Here is a tiny trained network, its code and every weight. The questions are about switching its units off for an input and a class, where a switched-off unit gives its printed mean instead of its output.

import numpy as np


def w(rows, s, z=0):
    codes = np.array(rows[::2]) - 128.0
    scale = np.full(codes.shape[1], s)
    scale[-1] = z or s
    return codes * scale


def norm(h):
    return h / np.sqrt((h * h).mean(-1, keepdims=True) + 1e-5)


def f(y):
    return y / 2 * (1 + np.tanh(0.7978845608 * (y + 0.044715 * y**3)))


def log_softmax(a):
    a = a - a.max(-1, keepdims=True)
    return a - np.log(np.exp(a).sum(-1, keepdims=True))


def net(x, mask):
    res = np.array(x, float).reshape(1, 7) / 4 @ E
    u = 0
    for l in range(4):
        y = f(norm(res) @ A[l][:, :-1].T + A[l][:, -1])
        res = res + np.where(mask[u : u + 4], y, B[l][:, -1]) @ B[l][:, :-1]
        u += 4
    return log_softmax(norm(res)[-1] @ U[:, :-1].T + U[:, -1])


A, B = {}, {}
E = w([
[194,21,135,177,136,185,168,195],'x0',
[86,79,76,110,186,119,123,85],'x1',
[171,109,94,1,88,157,29,175],'x2',
[130,124,131,128,129,129,132,126],'x3',
[212,200,121,114,240,143,150,128],'x4',
[102,136,165,170,158,161,57,117],'x5',
[130,130,134,126,127,128,127,129],'x6',
],0.0083)
A[0] = w([
[56,43,3,119,245,63,105,134,142],'0.n0',
[157,151,10,93,82,75,236,122,3],'0.n1',
[54,239,131,30,114,116,142,86,92],'0.n2',
[154,109,103,21,96,46,233,146,111],'0.n3',
],0.0068,0.0047)
B[0] = w([
[176,231,200,152,36,151,133,206,255],'0.n0',
[254,7,115,190,152,55,27,108,155],'0.n1',
[160,172,29,162,112,172,105,87,236],'0.n2',
[251,108,199,167,147,71,56,101,197],'0.n3',
],0.0098,0.0045)
A[1] = w([
[79,70,105,136,47,116,69,67,39],'1.n0',
[146,93,104,49,100,191,41,121,54],'1.n1',
[105,102,111,144,183,104,114,75,253],'1.n2',
[80,147,183,167,182,226,1,106,109],'1.n3',
],0.0093,0.0043)
B[1] = w([
[129,86,252,37,154,146,126,113,192],'1.n0',
[108,162,81,137,183,64,242,171,241],'1.n1',
[128,107,83,99,124,122,214,75,173],'1.n2',
[237,98,117,173,119,69,112,94,253],'1.n3',
],0.013,0.0046)
A[2] = w([
[115,212,119,95,83,125,114,95,179],'2.n0',
[155,2,69,170,193,253,138,225,121],'2.n1',
[202,164,93,119,227,199,121,73,90],'2.n2',
[152,100,66,37,114,115,97,168,4],'2.n3',
],0.0081,0.0031)
B[2] = w([
[164,78,84,159,52,248,151,174,219],'2.n0',
[156,194,51,74,63,188,115,48,251],'2.n1',
[28,4,210,18,68,109,106,180,255],'2.n2',
[123,192,103,205,251,102,166,46,150],'2.n3',
],0.012,0.0041)
A[3] = w([
[159,74,63,109,177,181,74,177,1],'3.n0',
[121,204,122,166,180,178,190,236,221],'3.n1',
[66,119,242,35,153,168,108,208,53],'3.n2',
[155,146,125,21,254,132,118,186,79],'3.n3',
],0.0074,0.0032)
B[3] = w([
[33,149,119,252,91,239,193,41,129],'3.n0',
[19,131,89,193,2,59,131,222,252],'3.n1',
[135,130,199,147,59,85,178,170,223],'3.n2',
[29,69,231,221,107,88,164,97,248],'3.n3',
],0.0089,0.0024)
U = w([
[127,162,56,84,92,203,108,49,122],'0',
[137,122,128,128,93,119,117,139,224],'1',
[199,108,138,146,161,94,82,87,116],'2',
[57,80,221,51,100,166,118,141,38],'3',
[63,156,95,189,169,99,196,118,83],'4',
[152,214,167,158,77,150,69,198,110],'5',
[134,123,121,123,88,125,107,136,172],'6',
[86,118,90,128,237,182,5,135,1],'7',
],0.014,0.009)

Each question gives the input, the list of numbers given to net, and the class t.
The units are the neurons (one row each of A and B). Each row of codes is followed by its name. A weight is (code - 128) times the scale printed after its matrix; where a second scale follows, it is the last column's (A, B and U).
mask holds one flag per neuron, layer by layer. A switched-off neuron (its flag False) gives its mean, the last column of its row in B, instead of its output. The means were averaged over made-up inputs and are rounded, as every weight is.
A unit's drop is (log p(t) with every unit on - log p(t) with that unit switched off) / (log p(t) with every unit on - log p(t) with every unit switched off).
The circuit of an input: a set's keep is (log p(t) with only the set's units on - log p(t) with every unit switched off) / (log p(t) with every unit on - log p(t) with every unit switched off). Starting from the 12 units with the biggest drops (on a tie, the unit counted first), units are removed one at a time, each time the one whose removal leaves the highest keep (on an exact tie, the one counted first), for as long as the keep stays at least 0.8.
units of the circuit, in order: the units of the circuit, biggest drop first
unit that matters most: the unit with the biggest drop
k most important neurons: the k neurons with the biggest drops, biggest first
input [-4,2,3,5,-8,8,1], class 2: unit that matters most : 1.n3
input [5,-2,-7,-2,-4,8,-1], class 2: units of the circuit, in order : 1.n3; 0.n0; 3.n1
input [-5,8,-3,4,-5,7,-5], class 5: 2 most important neurons : 0.n0; 0.n1
input [-8,-8,-3,8,2,7,8], class 0: 3 most important neurons : 0.n0; 0.n2; 0.n3
input [-8,-2,8,5,5,7,-7], class 0: units of the circuit, in order : 2.n0; 0.n0
input [4,-8,-8,0,-4,7,0], class 4: 2 most important neurons : 0.n0; 2.n2
input [8,-4,-6,-8,-7,0,7], class 0: 3 most important neurons : 2.n1; 0.n0; 1.n1
input [-4,-5,7,3,-2,-2,-5], class 4: 2 most important neurons : 1.n1; 0.n0
input [5,-4,-4,-7,8,0,6], class 3: units of the circuit, in order : 2.n2; 0.n0
input [5,5,8,8,-6,8,-1], class 2: 2 most important neurons : 1.n3; 1.n0
input [-5,-3,8,-6,-4,5,0], class 4: 2 most important neurons : 1.n1; 0.n0
input [-4,-7,6,-8,8,-7,1], class 3: 2 most important neurons : 2.n2; 0.n0
input [-7,1,8,3,-4,-4,0], class 4: units of the circuit, in order : 1.n1; 2.n3
input [-3,6,5,-1,-3,-8,3], class 2: 2 most important neurons : 0.n3; 0.n1
input [-7,-6,-4,-3,-8,-4,2], class 3: unit that matters most : 1.n0
input [-3,-8,-5,1,-4,-8,-3], class 2: 3 most important neurons : 0.n1; 0.n0; 0.n3
input [4,7,1,7,-7,-7,-5], class 2: units of the circuit, in order : 0.n3; 2.n2
input [8,-5,-4,-6,-2,-7,7], class 0: units of the circuit, in order : 2.n1; 0.n0; 1.n3
input [-5,-3,2,8,7,6,8], class 1: units of the circuit, in order : 1.n3; 2.n2
input [1,-1,4,7,-8,-6,-3], class 3: units of the circuit, in order : 1.n0
